Below are the code and all the weights of a small trained network. Each question names an input and a class and asks about switching units off, where a switched-off unit gives its printed mean instead of its output.

import numpy as np


def w(rows, s, z=0):
    codes = np.array(rows[::2]) - 128.0
    scale = np.full(codes.shape[1], s)
    scale[-1] = z or s
    return codes * scale


def norm(h):
    return h / np.sqrt((h * h).mean(-1, keepdims=True) + 1e-5)


def f(y):
    return np.maximum(y, 0)


def log_softmax(a):
    a = a - a.max(-1, keepdims=True)
    return a - np.log(np.exp(a).sum(-1, keepdims=True))


def net(x, mask):
    res = np.array(x, float).reshape(1, 4) / 4 @ E
    u = 0
    for l in range(2):
        y = f(norm(res) @ A[l][:, :-1].T + A[l][:, -1])
        res = res + np.where(mask[u : u + 14], y, B[l][:, -1]) @ B[l][:, :-1]
        u += 14
    return log_softmax(norm(res)[-1] @ U[:, :-1].T + U[:, -1])


A, B = {}, {}
E = w([
[137,120,122,127],'x0',
[231,179,158,58],'x1',
[198,121,19,59],'x2',
[179,240,184,255],'x3',
],0.006)
A[0] = w([
[140,150,112,218,3],'L0N0',
[147,150,160,92,157],'L0N1',
[109,105,191,103,17],'L0N2',
[143,205,62,211,57],'L0N3',
[177,206,138,221,157],'L0N4',
[131,129,43,96,82],'L0N5',
[176,197,8,182,34],'L0N6',
[114,143,145,127,70],'L0N7',
[165,84,75,198,146],'L0N8',
[171,187,117,162,4],'L0N9',
[111,153,77,195,66],'L0N10',
[127,93,198,81,143],'L0N11',
[130,116,120,240,13],'L0N12',
[165,110,170,48,61],'L0N13',
],0.012,0.0052)
B[0] = w([
[42,240,243,56,163],'L0N0',
[167,141,32,136,172],'L0N1',
[52,161,106,2,143],'L0N2',
[221,114,240,44,191],'L0N3',
[177,160,53,158,253],'L0N4',
[134,178,62,164,183],'L0N5',
[180,61,196,44,188],'L0N6',
[142,99,124,122,130],'L0N7',
[118,119,109,141,171],'L0N8',
[168,101,44,132,161],'L0N9',
[179,244,222,74,159],'L0N10',
[88,131,241,88,183],'L0N11',
[93,176,197,130,171],'L0N12',
[62,149,170,30,174],'L0N13',
],0.0087,0.0078)
A[1] = w([
[85,37,184,132,100],'L1N0',
[163,39,177,107,82],'L1N1',
[168,181,91,176,103],'L1N2',
[98,59,142,124,10],'L1N3',
[134,190,115,185,74],'L1N4',
[66,15,92,133,162],'L1N5',
[92,105,163,188,98],'L1N6',
[117,186,141,107,81],'L1N7',
[21,57,190,154,28],'L1N8',
[146,202,112,185,66],'L1N9',
[142,85,93,124,4],'L1N10',
[147,132,191,105,50],'L1N11',
[123,63,8,174,69],'L1N12',
[107,183,78,89,236],'L1N13',
],0.013,0.004)
B[1] = w([
[195,53,204,162,187],'L1N0',
[121,216,225,93,155],'L1N1',
[172,68,73,237,178],'L1N2',
[187,119,170,233,150],'L1N3',
[101,226,111,204,165],'L1N4',
[158,143,113,215,211],'L1N5',
[196,152,93,141,153],'L1N6',
[92,51,144,75,184],'L1N7',
[187,18,145,145,209],'L1N8',
[153,172,33,210,175],'L1N9',
[42,195,94,213,137],'L1N10',
[28,135,188,85,175],'L1N11',
[2,114,134,168,177],'L1N12',
[59,78,92,176,254],'L1N13',
],0.0073,0.007)
U = w([
[109,21,220,195,104],'0',
[97,243,212,206,117],'1',
[33,89,58,166,252],'2',
[178,227,207,45,142],'3',
[38,90,198,42,204],'4',
[196,228,52,200,55],'5',
[70,109,16,4,58],'6',
[250,164,39,93,45],'7',
],0.012,0.0028)

Each question gives the input, the list of numbers given to net, and the class t.
The units are the neurons (one row each of A and B). Each row of codes is followed by its name. A weight is (code - 128) times the scale printed after its matrix; where a second scale follows, it is the last column's (A, B and U).
mask holds one flag per neuron, layer by layer. A switched-off neuron (its flag False) gives its mean, the last column of its row in B, instead of its output. The means were averaged over made-up inputs and are rounded, as every weight is.
A unit's drop is (log p(t) with every unit on - log p(t) with that unit switched off) / (log p(t) with every unit on - log p(t) with every unit switched off).
The circuit of an input: a set's keep is (log p(t) with only the set's units on - log p(t) with every unit switched off) / (log p(t) with every unit on - log p(t) with every unit switched off). Starting from the 12 units with the biggest drops (on a tie, the unit counted first), units are removed one at a time, each time the one whose removal leaves the highest keep (on an exact tie, the one counted first), for as long as the keep stays at least 0.8.
circuit, biggest first: the units of the circuit, biggest drop first
unit that matters most: the unit with the biggest drop
top k neurons: the k neurons with the biggest drops, biggest first
k most important neurons of layer l: the k neurons of layer l with the biggest drops, biggest first
drop when u is switched off: that unit's drop, to one decimal
input [-8,-7,2,4], class 3: circuit, biggest first -> L0N3, L0N10
input [-4,2,4,6], class 7: circuit, biggest first -> L0N9, L0N6
input [0,-1,1,6], class 3: unit that matters most -> L0N3
input [7,8,4,-3], class 6: circuit, biggest first -> L0N13, L0N3, L1N13
input [3,-7,0,1], class 1: top 2 neurons -> L0N10, L0N6
input [5,-8,-1,-7], class 0: circuit, biggest first -> L1N0, L1N3
input [-6,-1,7,2], class 3: circuit, biggest first -> L0N3, L0N4
input [1,2,4,8], class 7: 2 most important neurons of layer 0 -> L0N4, L0N9
input [0,3,-7,3], class 5: top 2 neurons -> L0N4, L1N9
input [-7,5,0,1], class 5: circuit, biggest first -> L0N3, L0N1
input [-5,1,-7,2], class 5: circuit, biggest first -> L0N4, L0N3, L1N9
input [5,3,4,-1], class 6: 2 most important neurons of layer 0 -> L0N13, L0N4
input [-8,1,1,7], class 7: circuit, biggest first -> L0N4, L0N3
input [0,-8,4,1], class 3: top neuron -> L0N4
input [6,1,-7,7], class 5: circuit, biggest first -> L0N4, L1N9
input [1,-1,7,2], class 3: 3 most important neurons of layer 0 -> L0N6, L0N3, L0N4
input [2,4,2,4], class 7: 2 most important neurons of layer 0 -> L0N6, L0N3
input [0,3,-8,1], class 5: top 3 neurons -> L0N6, L0N3, L0N4
input [-7,3,7,8], class 7: top 2 neurons -> L0N4, L0N9
input [-4,0,5,-5], class 2: unit that matters most -> L0N3
input [-4,-8,5,8], class 3: 2 most important neurons of layer 0 -> L0N3, L0N6
input [0,6,-1,-5], class 4: top 2 neurons -> L0N11, L0N4
input [7,4,0,0], class 4: top 3 neurons -> L0N13, L0N4, L0N5
input [-1,3,-6,7], class 5: 2 most important neurons of layer 1 -> L1N9, L1N2
input [5,5,-2,-3], class 4: drop when L0N11 is switched off -> 0.2
input [4,7,2,0], class 6: drop when L0N13 is switched off -> 0.4
input [-2,6,3,8], class 7: drop when L0N6 is switched off -> 0.2
input [7,-1,0,-8], class 0: drop when L0N3 is switched off -> 0.1
